Below is a small trained network, with its code and all its weights. Each question gives an input and a class and asks what happens when units are switched off, that is, made to give their printed mean instead of their output.

import numpy as np


def w(rows, s, z=0):
    codes = np.array(rows[::2]) - 128.0
    scale = np.full(codes.shape[1], s)
    scale[-1] = z or s
    return codes * scale


def norm(h):
    return h / np.sqrt((h * h).mean(-1, keepdims=True) + 1e-5)


def f(y):
    return y / 2 * (1 + np.tanh(0.7978845608 * (y + 0.044715 * y**3)))


def log_softmax(a):
    a = a - a.max(-1, keepdims=True)
    return a - np.log(np.exp(a).sum(-1, keepdims=True))


def net(x, mask):
    res = np.array(x, float).reshape(1, 4) / 4 @ E
    u = 0
    for l in range(2):
        y = f(norm(res) @ A[l][:, :-1].T + A[l][:, -1])
        res = res + np.where(mask[u : u + 12], y, B[l][:, -1]) @ B[l][:, :-1]
        u += 12
    return log_softmax(norm(res)[-1] @ U[:, :-1].T + U[:, -1])


A, B = {}, {}
E = w([
[129,128,130],'x0',
[245,136,122],'x1',
[133,244,250],'x2',
[111,240,8],'x3',
],0.0017)
A[0] = w([
[111,153,175,109],'0.n0',
[77,96,99,134],'0.n1',
[133,147,158,3],'0.n2',
[2,149,160,158],'0.n3',
[204,149,214,105],'0.n4',
[150,151,136,85],'0.n5',
[72,221,168,172],'0.n6',
[132,125,119,44],'0.n7',
[119,37,161,177],'0.n8',
[126,149,137,71],'0.n9',
[74,134,98,61],'0.n10',
[230,136,103,74],'0.n11',
],0.0035,0.0032)
B[0] = w([
[168,140,89,120],'0.n0',
[54,183,190,152],'0.n1',
[244,140,253,19],'0.n2',
[11,171,68,224],'0.n3',
[99,155,123,156],'0.n4',
[144,144,179,81],'0.n5',
[78,102,71,245],'0.n6',
[236,152,211,40],'0.n7',
[74,147,12,246],'0.n8',
[168,114,184,65],'0.n9',
[162,121,178,66],'0.n10',
[133,176,120,95],'0.n11',
],0.0019,0.0012)
A[1] = w([
[76,122,110,134],'1.n0',
[237,120,108,138],'1.n1',
[254,152,130,183],'1.n2',
[107,162,55,136],'1.n3',
[139,74,186,226],'1.n4',
[139,69,51,118],'1.n5',
[80,129,126,8],'1.n6',
[111,88,175,185],'1.n7',
[105,197,205,51],'1.n8',
[119,190,66,153],'1.n9',
[138,196,179,202],'1.n10',
[117,48,178,161],'1.n11',
],0.0082,0.0013)
B[1] = w([
[127,162,150,202],'1.n0',
[27,188,130,198],'1.n1',
[25,168,127,221],'1.n2',
[191,163,141,251],'1.n3',
[167,187,59,186],'1.n4',
[109,70,226,255],'1.n5',
[103,184,154,144],'1.n6',
[162,181,81,171],'1.n7',
[109,23,103,193],'1.n8',
[184,107,148,247],'1.n9',
[154,3,141,193],'1.n10',
[196,203,116,203],'1.n11',
],0.005,0.0023)
U = w([
[143,133,158,255],'0',
[14,166,118,81],'1',
[153,15,152,85],'2',
[255,184,88,57],'3',
],0.0094,0.0052)

Each question gives the input, the list of numbers given to net, and the class t.
The units are the neurons (one row each of A and B). Each row of codes is followed by its name. A weight is (code - 128) times the scale printed after its matrix; where a second scale follows, it is the last column's (A, B and U).
mask holds one flag per neuron, layer by layer. A switched-off neuron (its flag False) gives its mean, the last column of its row in B, instead of its output. The means were averaged over made-up inputs and are rounded, as every weight is.
A unit's drop is (log p(t) with every unit on - log p(t) with that unit switched off) / (log p(t) with every unit on - log p(t) with every unit switched off).
The circuit of an input: a set's keep is (log p(t) with only the set's units on - log p(t) with every unit switched off) / (log p(t) with every unit on - log p(t) with every unit switched off). Starting from the 12 units with the biggest drops (on a tie, the unit counted first), units are removed one at a time, each time the one whose removal leaves the highest keep (on an exact tie, the one counted first), for as long as the keep stays at least 0.8.
units of the circuit, in order: the units of the circuit, biggest drop first
unit that matters most: the unit with the biggest drop
top k neurons: the k neurons with the biggest drops, biggest first
k most important neurons of layer l: the k neurons of layer l with the biggest drops, biggest first
input [5,-4,6,-7], class 3: top 3 neurons => (1.n11, 1.n4, 1.n7)
input [1,8,2,-5], class 1: top neuron => (1.n2)
input [2,-4,7,5], class 2: units of the circuit, in order => (1.n10, 1.n8, 1.n2)
input [5,-3,-7,6], class 2: top 2 neurons => (1.n5, 1.n11)
input [4,-7,8,6], class 2: units of the circuit, in order => (1.n10, 1.n8, 1.n1, 1.n2)
input [3,2,7,-6], class 2: units of the circuit, in order => (1.n10, 1.n8)
input [7,2,-8,5], class 2: top 2 neurons => (1.n5, 1.n11)
input [0,-2,-6,-7], class 3: units of the circuit, in order => (1.n11, 1.n4)
input [2,-3,-7,6], class 2: top 4 neurons => (1.n5, 1.n11, 1.n4, 1.n2)
input [-1,8,-4,7], class 1: 2 most important neurons of layer 0 => (0.n3, 0.n8)
input [3,-2,-4,7], class 3: units of the circuit, in order => (1.n3, 1.n2)
input [0,-4,2,7], class 3: units of the circuit, in order => (1.n2, 1.n9)
input [2,4,0,3], class 1: top 2 neurons => (1.n2, 0.n3)
input [4,-5,4,8], class 3: top 2 neurons => (1.n2, 1.n3)
input [-1,0,-4,-5], class 3: unit that matters most => 1.n11
input [4,5,1,4], class 1: units of the circuit, in order => (1.n2, 1.n11)
input [5,8,3,-8], class 1: units of the circuit, in order => (1.n2, 1.n1)
input [1,-1,-7,7], class 2: top 3 neurons => (1.n5, 1.n11, 1.n4)
input [-5,-5,6,7], class 3: 2 most important neurons of layer 0 => (0.n6, 0.n3)
input [0,8,4,3], class 1: units of the circuit, in order => (1.n2)
input [-3,6,6,0], class 1: 3 most important neurons of layer 1 => (1.n2, 1.n1, 1.n5)
input [4,5,8,8], class 2: 3 most important neurons of layer 1 => (1.n10, 1.n8, 1.n9)
input [6,-1,-5,8], class 3: 2 most important neurons of layer 1 => (1.n3, 1.n10)
input [2,7,-1,-8], class 3: top 2 neurons => (1.n11, 1.n4)
input [2,3,-7,5], class 2: top 3 neurons => (1.n5, 1.n11, 1.n4)
